After every row comes roughly how far along a hidden order it lies, from 0 to 12.
-158, -25, 178, 134, -213, -230, 182, 209, 247, -105, 377, 454, 17, -261, -278, 11, -74, 18, -139, 97, 29, -2, -93, 101, -394, -243, 86, -416, 80, -75, -38, 264, 168, 187, -266, 323, -90, -826, -4, 297, 29, -243, -42, 253, 158, -279, 53, 122, -51, 17, -147, 95 : 6
-96, -6, -24, 128, -226, -207, 15, -56, 219, -10, 289, 258, 18, -138, -359, 142, -82, 35, -237, -61, 42, -178, -60, 40, -210, -92, 216, -253, 92, -149, 36, 73, 171, -32, -214, 178, -79, -869, -52, 162, 168, -81, 0, 129, -5, -238, -51, 191, -93, -13, -132, -14 : 2
65, 64, 231, 49, 62, -534, -35, 218, 149, -86, 238, 76, 180, -298, 72, -16, 69, -38, 89, 79, -22, 76, -78, 323, -384, -402, -196, -540, 86, 160, -245, 309, 79, 404, -261, 321, -36, -936, -36, 46, -143, -284, -35, 77, 288, -252, 161, 57, 58, 64, 61, 131 : 12
76, 52, 200, 170, 57, -110, -566, 54, 85, -129, -14, -242, 62, -175, -189, 85, 39, -102, -38, -117, -74, -79, -90, 129, -157, -124, 98, -95, 110, -4, -43, -118, -134, 177, 73, 81, -52, 77, 137, -40, 47, 62, 153, -91, 182, 140, 35, -281, 151, 60, 121, 112 : 4
94, 76, 149, 31, -81, -337, -258, 119, 73, 165, 269, 149, 149, -216, -44, 46, 46, 40, -39, 31, -31, 14, -50, 234, -222, -221, -2, -384, 97, 83, -126, 204, -70, 307, -193, 267, -6, -803, -61, -37, 15, -190, -18, 22, 260, -105, 72, 41, 76, 20, 66, 140 : 9
39, -23, 182, 99, -174, -289, -215, 205, 101, -48, 303, 258, 134, -225, -52, 70, 4, 77, -28, 1, 10, -54, -103, 187, -363, -281, -19, -468, 95, 75, -152, 163, 5, 228, -218, 251, -5, -776, -39, 71, 39, -170, -48, 110, 194, -151, 96, 102, 210, 47, -14, 88 : 8
41, -30, 70, 135, -271, -332, -326, -42, 88, -82, 302, 47, 153, -97, -77, 259, 29, 9, -82, -87, 23, -22, -92, 167, -112, -78, 153, -169, 65, 21, -73, 75, 86, 241, -203, 200, -20, -764, 36, 1, 84, -117, 0, 57, 121, -157, 57, 18, 101, 19, -42, 14 : 6
94, -55, 205, 109, -152, -487, -256, 180, 50, -50, 282, 270, 195, -231, 60, 116, 77, 119, 35, -18, -39, 12, -121, 314, -226, -276, -162, -489, 106, 124, -294, 134, 61, 293, -220, 279, 23, -892, -51, 60, -164, -196, -78, 25, 278, -199, 154, 31, 122, 13, 43, 47 : 11
-237, 159, 213, 182, 202, 114, -205, 131, 186, -133, 23, 124, -85, -294, -357, -315, 33, -164, -104, 53, -34, 27, -158, 82, -467, -252, -46, 29, 13, -104, 101, 52, -193, 89, -95, 173, -72, -76, 145, 74, 144, -116, 130, 188, 197, 60, 53, -152, 33, 72, 54, 175 : 4
150, -38, 70, 92, -344, -511, -289, 227, 10, 198, 262, 141, 193, -177, 62, 300, 58, 32, 19, -52, 11, -16, -96, 240, -101, -204, 82, -438, 107, 120, -224, 132, 169, 279, -254, 203, -9, -919, -102, -1, 78, -134, -75, -37, 143, -236, 63, 126, 96, 47, -19, 55 : 9
-123, 124, 106, 240, -73, 91, -595, -70, 108, -127, 58, -72, 43, -39, -371, 24, 19, -195, -190, -96, -78, -124, -146, 23, -121, -49, 364, -87, 110, -119, 64, -155, -156, -14, 27, -35, -69, -3, 192, 35, 236, 64, 134, -66, 155, 195, -69, -275, 84, 66, -56, 81 : 0
124, 47, 90, 209, -88, -142, -863, -69, -29, -39, -52, -327, 88, 9, -104, 230, 121, -74, 0, -86, -81, -111, -136, 139, -38, -79, 291, -163, 123, 36, -98, -168, -205, 266, 112, 31, -49, -79, 173, -129, 112, 82, 169, -230, 247, 217, 25, -402, 158, 110, 148, 91 : 4
27, -15, 26, 213, -279, -74, -625, -51, 33, -53, 247, -207, 66, -19, -257, 296, 37, -162, -56, -122, -33, -202, -153, -32, 49, 32, 536, -86, 109, -155, 14, -285, -91, -40, -106, -50, -58, -286, 105, -19, 216, 109, 98, -57, 59, 123, -65, -247, 160, 17, -142, 42 : 0
-129, 12, 5, 131, -264, -233, 131, 76, 77, -49, 192, 178, 39, -127, -188, 77, 4, 69, -223, -33, 2, -62, -87, 162, -284, -40, 127, -397, 19, -82, -1, 160, 106, 152, -285, 224, -61, -785, -48, 176, 86, -198, -24, 99, 163, -247, 20, 117, -29, 16, -175, 43 : 5
